Below are the code and all the weights of a small trained network. Each question names an input and a class and asks about switching units off, where a switched-off unit gives its printed mean instead of its output.

import numpy as np


def w(rows, s, z=0):
    codes = np.array(rows[::2]) - 128.0
    scale = np.full(codes.shape[1], s)
    scale[-1] = z or s
    return codes * scale


def norm(h):
    return h / np.sqrt((h * h).mean(-1, keepdims=True) + 1e-5)


def f(y):
    return y / 2 * (1 + np.tanh(0.7978845608 * (y + 0.044715 * y**3)))


def log_softmax(a):
    a = a - a.max(-1, keepdims=True)
    return a - np.log(np.exp(a).sum(-1, keepdims=True))


def net(x, mask):
    res = np.array(x, float).reshape(1, 4) / 4 @ E
    u = 0
    for l in range(2):
        y = f(norm(res) @ A[l][:, :-1].T + A[l][:, -1])
        res = res + np.where(mask[u : u + 5], y, B[l][:, -1]) @ B[l][:, :-1]
        u += 5
    return log_softmax(norm(res)[-1] @ U[:, :-1].T + U[:, -1])


A, B = {}, {}
E = w([
[135,116,115,147,139,141,137,127,111,125,111],'x0',
[154,134,168,136,101,183,152,149,114,254,151],'x1',
[244,133,190,20,85,181,159,160,91,66,115],'x2',
[163,48,121,220,100,48,42,142,107,159,176],'x3',
],0.0086)
A[0] = w([
[167,146,87,165,70,117,118,143,100,193,152,32],'0.n0',
[210,128,168,137,83,124,108,150,116,107,110,3],'0.n1',
[184,119,126,107,121,94,107,118,89,90,135,49],'0.n2',
[147,157,157,142,135,157,144,190,115,254,136,203],'0.n3',
[71,180,84,89,153,119,150,103,114,180,94,106],'0.n4',
],0.0092,0.0035)
B[0] = w([
[88,110,178,168,118,48,161,186,149,84,160,180],'0.n0',
[140,73,208,25,23,95,184,222,78,108,85,181],'0.n1',
[143,156,57,113,66,57,49,155,56,162,100,167],'0.n2',
[124,101,184,120,88,162,140,70,99,180,77,254],'0.n3',
[104,47,65,117,1,98,107,188,131,94,90,185],'0.n4',
],0.0097,0.0085)
A[1] = w([
[135,166,216,255,176,58,67,62,138,156,158,6],'1.n0',
[238,164,196,74,100,177,181,143,94,137,115,72],'1.n1',
[86,150,128,198,94,154,140,93,172,237,94,84],'1.n2',
[186,191,128,63,114,106,134,162,101,62,137,143],'1.n3',
[41,142,9,188,162,58,130,193,213,63,173,4],'1.n4',
],0.0086,0.0018)
B[1] = w([
[121,151,122,178,249,140,60,104,77,155,189,204],'1.n0',
[158,133,92,173,161,127,140,79,221,150,198,254],'1.n1',
[65,124,76,27,140,103,89,106,101,62,85,214],'1.n2',
[50,165,120,174,207,170,117,124,50,110,98,218],'1.n3',
[202,144,165,143,97,147,170,182,187,138,136,234],'1.n4',
],0.012,0.0084)
U = w([
[126,135,144,172,53,128,197,244,253,44,74,175],'0',
[110,218,66,140,236,207,144,109,83,44,116,253],'1',
[21,57,81,35,24,123,89,80,145,148,27,80],'2',
[186,134,123,59,130,240,197,7,226,197,171,55],'3',
[213,150,97,226,219,90,44,205,185,134,198,96],'4',
[175,122,56,95,89,37,24,225,16,50,124,115],'5',
[17,60,152,148,207,75,20,40,85,191,163,133],'6',
[213,40,254,110,37,91,172,141,96,202,182,107],'7',
],0.013,0.0023)

Each question gives the input, the list of numbers given to net, and the class t.
The units are the neurons (one row each of A and B). Each row of codes is followed by its name. A weight is (code - 128) times the scale printed after its matrix; where a second scale follows, it is the last column's (A, B and U).
mask holds one flag per neuron, layer by layer. A switched-off neuron (its flag False) gives its mean, the last column of its row in B, instead of its output. The means were averaged over made-up inputs and are rounded, as every weight is.
A unit's drop is (log p(t) with every unit on - log p(t) with that unit switched off) / (log p(t) with every unit on - log p(t) with every unit switched off).
The circuit of an input: a set's keep is (log p(t) with only the set's units on - log p(t) with every unit switched off) / (log p(t) with every unit on - log p(t) with every unit switched off). Starting from all 10 units, units are removed one at a time, each time the one whose removal leaves the highest keep (on an exact tie, the one counted first), for as long as the keep stays at least 0.8.
units of the circuit, in order: the units of the circuit, biggest drop first
most important unit: the unit with the biggest drop
k most important neurons: the k neurons with the biggest drops, biggest first
k most important neurons of layer l: the k neurons of layer l with the biggest drops, biggest first
drop of u: that unit's drop, to one decimal
input [-2,-2,0,-7], class 0: units of the circuit, in order -> 0.n4, 1.n2
input [-2,0,-3,3], class 4: most important unit -> 0.n3
input [2,-3,-6,-5], class 0: 2 most important neurons -> 0.n3, 1.n4
input [-1,-2,3,0], class 1: 2 most important neurons -> 1.n3, 0.n4
input [-2,5,0,6], class 6: 3 most important neurons -> 1.n0, 0.n4, 1.n4
input [5,-3,-6,-5], class 0: units of the circuit, in order -> 0.n3, 1.n4
input [-3,-4,-1,-7], class 0: 2 most important neurons -> 0.n3, 0.n4
input [5,-6,-1,2], class 4: 3 most important neurons of layer 0 -> 0.n1, 0.n4, 0.n3
input [2,0,-4,2], class 4: 2 most important neurons -> 0.n3, 1.n4
input [6,-7,-8,1], class 4: 3 most important neurons -> 0.n1, 1.n4, 1.n0
input [-1,-5,4,0], class 1: 3 most important neurons -> 1.n3, 0.n4, 0.n0
input [1,-5,-7,1], class 4: 2 most important neurons of layer 0 -> 0.n1, 0.n3
input [1,1,8,0], class 3: 2 most important neurons of layer 0 -> 0.n4, 0.n0
input [-1,8,-6,0], class 2: units of the circuit, in order -> 1.n2
input [-2,-4,-1,5], class 4: units of the circuit, in order -> 0.n3, 1.n4
input [-2,-7,-2,0], class 0: 2 most important neurons -> 1.n4, 0.n3
input [4,1,-4,-6], class 2: 2 most important neurons -> 0.n0, 1.n1
input [3,-4,-3,1], class 4: 4 most important neurons -> 0.n3, 0.n1, 0.n4, 1.n0
input [3,6,-1,-8], class 2: 2 most important neurons -> 0.n4, 1.n2
input [-7,4,-6,-1], class 2: most important unit -> 0.n4
input [7,-3,-3,-6], class 0: drop of 0.n3 -> 0.3
input [5,-4,-1,-2], class 0: drop of 0.n3 -> 0.9
input [2,-4,-7,8], class 4: drop of 0.n3 -> 0.4
input [7,7,-3,-4], class 2: drop of 1.n2 -> 0.0
